Below are the code and all the weights of a small trained network. Each question names an input and a class and asks about switching units off, where a switched-off unit gives its printed mean instead of its output.

import numpy as np


def w(rows, s, z=0):
    codes = np.array(rows[::2]) - 128.0
    scale = np.full(codes.shape[1], s)
    scale[-1] = z or s
    return codes * scale


def norm(h):
    return h / np.sqrt((h * h).mean(-1, keepdims=True) + 1e-5)


def f(y):
    return y / 2 * (1 + np.tanh(0.7978845608 * (y + 0.044715 * y**3)))


def log_softmax(a):
    a = a - a.max(-1, keepdims=True)
    return a - np.log(np.exp(a).sum(-1, keepdims=True))


def net(x, mask):
    res = np.array(x, float).reshape(1, 4) / 4 @ E
    u = 0
    for l in range(4):
        y = f(norm(res) @ A[l][:, :-1].T + A[l][:, -1])
        res = res + np.where(mask[u : u + 8], y, B[l][:, -1]) @ B[l][:, :-1]
        u += 8
    return log_softmax(norm(res)[-1] @ U[:, :-1].T + U[:, -1])


A, B = {}, {}
E = w([
[167,196,223,151,104,143,136,67,134,108],'x0',
[137,128,112,134,125,76,146,124,99,113],'x1',
[137,188,157,40,104,73,131,136,2,190],'x2',
[117,121,189,89,72,109,98,97,226,116],'x3',
],0.0082)
A[0] = w([
[34,99,94,74,170,64,53,100,207,109,117],'0.n1',
[193,137,147,189,172,175,233,112,165,26,26],'0.n2',
[54,126,125,170,242,141,125,72,124,103,65],'0.n3',
[66,79,88,134,126,163,163,100,106,46,4],'0.n4',
[148,46,1,104,170,166,145,39,211,76,171],'0.n5',
[96,122,65,150,249,138,121,184,95,164,184],'0.n6',
[172,177,145,246,94,190,159,49,106,123,122],'0.n7',
[182,210,130,132,114,183,130,138,82,61,156],'0.n8',
],0.0058,0.0012)
B[0] = w([
[142,113,150,163,23,105,179,64,109,163,197],'0.n1',
[3,163,116,49,131,175,56,225,101,136,226],'0.n2',
[97,201,37,138,131,85,134,97,39,109,167],'0.n3',
[172,128,120,245,151,141,44,145,113,103,151],'0.n4',
[194,140,147,187,72,122,89,129,174,142,255],'0.n5',
[165,158,135,31,185,128,55,159,171,78,240],'0.n6',
[4,86,90,119,214,59,142,64,208,153,229],'0.n7',
[166,131,72,123,202,149,89,93,143,185,182],'0.n8',
],0.0068,0.0048)
A[1] = w([
[151,117,160,63,114,129,199,118,164,207,1],'1.n1',
[154,186,141,111,103,126,211,90,129,102,101],'1.n2',
[103,143,34,117,138,152,79,100,183,184,177],'1.n3',
[87,169,87,58,105,144,200,165,113,94,198],'1.n4',
[160,201,118,201,162,172,167,89,81,152,131],'1.n5',
[103,183,98,147,166,105,130,161,102,155,151],'1.n6',
[207,94,152,87,206,160,107,135,124,180,108],'1.n7',
[70,173,224,167,124,123,139,135,253,146,60],'1.n8',
],0.0075,0.002)
B[1] = w([
[93,135,130,112,84,142,72,101,131,144,172],'1.n1',
[158,161,53,149,168,186,170,157,120,82,149],'1.n2',
[90,176,133,145,66,97,113,57,49,109,235],'1.n3',
[73,46,95,80,94,115,97,128,168,131,157],'1.n4',
[47,123,166,204,109,184,179,2,115,97,141],'1.n5',
[132,107,135,190,176,205,132,74,172,165,183],'1.n6',
[200,100,153,132,155,130,157,144,38,142,167],'1.n7',
[164,118,104,161,172,80,156,206,116,120,254],'1.n8',
],0.0076,0.0062)
A[2] = w([
[212,58,149,149,150,100,93,130,88,130,124],'2.n1',
[166,199,188,42,123,93,156,50,182,212,244],'2.n2',
[86,60,143,105,71,86,116,134,174,126,104],'2.n3',
[88,170,227,102,152,169,175,90,85,145,9],'2.n4',
[162,87,152,50,137,176,134,145,82,153,114],'2.n5',
[118,151,93,112,179,188,104,149,156,130,96],'2.n6',
[87,160,196,254,144,147,92,92,157,172,127],'2.n7',
[139,213,167,55,175,132,107,124,129,117,97],'2.n8',
],0.0069,0.0015)
B[2] = w([
[136,73,158,151,103,168,53,154,132,77,164],'2.n1',
[160,202,122,168,119,157,105,147,135,147,253],'2.n2',
[98,125,176,114,141,129,254,111,94,135,189],'2.n3',
[182,184,113,142,173,92,174,104,124,43,182],'2.n4',
[83,40,109,68,168,60,169,113,74,116,181],'2.n5',
[85,123,92,108,139,147,116,125,116,184,164],'2.n6',
[141,59,144,59,171,139,146,101,76,158,245],'2.n7',
[144,72,72,178,120,165,152,150,218,107,186],'2.n8',
],0.0087,0.005)
A[3] = w([
[208,170,141,136,37,164,152,166,187,186,78],'3.n1',
[38,174,160,78,95,2,202,161,156,155,167],'3.n2',
[97,131,173,52,73,154,166,175,70,165,7],'3.n3',
[212,127,44,142,99,204,69,201,106,156,193],'3.n4',
[222,73,98,144,25,161,138,175,185,165,48],'3.n5',
[185,163,168,111,198,104,120,198,226,66,213],'3.n6',
[99,210,93,65,175,143,71,91,177,102,170],'3.n7',
[237,218,108,190,156,177,33,153,106,116,113],'3.n8',
],0.0065,0.0013)
B[3] = w([
[132,87,54,107,116,79,94,111,81,120,217],'3.n1',
[142,166,206,122,144,237,102,171,208,133,226],'3.n2',
[105,177,122,144,104,52,177,174,142,192,161],'3.n3',
[206,184,133,82,29,125,95,176,178,107,219],'3.n4',
[110,87,93,156,151,61,208,45,78,78,202],'3.n5',
[98,144,210,96,139,187,9,168,133,58,210],'3.n6',
[111,51,88,183,1,134,153,154,142,158,202],'3.n7',
[200,199,96,169,56,203,126,109,129,163,255],'3.n8',
],0.0092,0.0049)
U = w([
[246,210,70,183,27,188,54,163,159,94,247],'0',
[164,51,54,59,167,60,107,190,48,152,53],'1',
[6,69,44,207,179,162,92,99,143,186,85],'2',
[191,194,117,189,181,170,224,27,53,160,17],'3',
[158,21,129,217,56,16,186,82,149,59,106],'4',
[102,191,193,85,64,91,208,186,169,211,192],'5',
[96,127,253,173,187,173,74,194,217,65,90],'6',
],0.012,0.0015)

Each question gives the input, the list of numbers given to net, and the class t.
The units are the neurons (one row each of A and B). Each row of codes is followed by its name. A weight is (code - 128) times the scale printed after its matrix; where a second scale follows, it is the last column's (A, B and U).
mask holds one flag per neuron, layer by layer. A switched-off neuron (its flag False) gives its mean, the last column of its row in B, instead of its output. The means were averaged over made-up inputs and are rounded, as every weight is.
A unit's drop is (log p(t) with every unit on - log p(t) with that unit switched off) / (log p(t) with every unit on - log p(t) with every unit switched off).
The circuit of an input: a set's keep is (log p(t) with only the set's units on - log p(t) with every unit switched off) / (log p(t) with every unit on - log p(t) with every unit switched off). Starting from the 12 units with the biggest drops (on a tie, the unit counted first), units are removed one at a time, each time the one whose removal leaves the highest keep (on an exact tie, the one counted first), for as long as the keep stays at least 0.8.
units of the circuit, in order: the units of the circuit, biggest drop first
unit that matters most: the unit with the biggest drop
top k neurons: the k neurons with the biggest drops, biggest first
k most important neurons of layer l: the k neurons of layer l with the biggest drops, biggest first
input [-6,-3,1,1], class 5: units of the circuit, in order => [0.n1, 2.n3, 3.n3]
input [8,4,-1,-8], class 2: units of the circuit, in order => [0.n7, 0.n2]
input [0,4,-5,2], class 4: top 3 neurons => [0.n5, 0.n6, 0.n1]
input [1,8,-7,3], class 6: unit that matters most => 0.n2
input [1,6,5,0], class 3: units of the circuit, in order => [0.n2, 3.n4]
input [6,3,1,0], class 3: top 3 neurons => [0.n8, 0.n6, 2.n7]
input [1,-4,-3,6], class 6: units of the circuit, in order => [1.n8, 3.n6]
input [6,8,0,7], class 6: units of the circuit, in order => [3.n6, 1.n3]
input [1,-6,-3,-5], class 2: top 3 neurons => [0.n7, 2.n2, 0.n3]
input [1,-6,8,6], class 0: top 4 neurons => [2.n2, 0.n2, 2.n7, 2.n8]
input [0,-6,-5,2], class 4: top 3 neurons => [0.n5, 0.n6, 0.n1]
input [0,-6,3,4], class 5: top 2 neurons => [0.n5, 0.n8]
input [5,3,0,8], class 6: top 2 neurons => [1.n8, 3.n6]
input [1,-7,-2,-6], class 2: units of the circuit, in order => [0.n7]
input [6,-5,0,-5], class 2: top 2 neurons => [0.n7, 0.n2]
input [-4,1,0,5], class 4: top 2 neurons => [0.n1, 0.n2]
input [2,4,8,4], class 0: top 2 neurons => [2.n2, 0.n2]
input [1,-3,-3,1], class 6: 2 most important neurons of layer 1 => [1.n8, 1.n6]
input [-8,-2,1,8], class 5: top 3 neurons => [2.n3, 3.n2, 2.n8]
input [3,7,7,8], class 0: units of the circuit, in order => [2.n2]
input [0,-7,-3,8], class 4: 2 most important neurons of layer 0 => [0.n1, 0.n7]
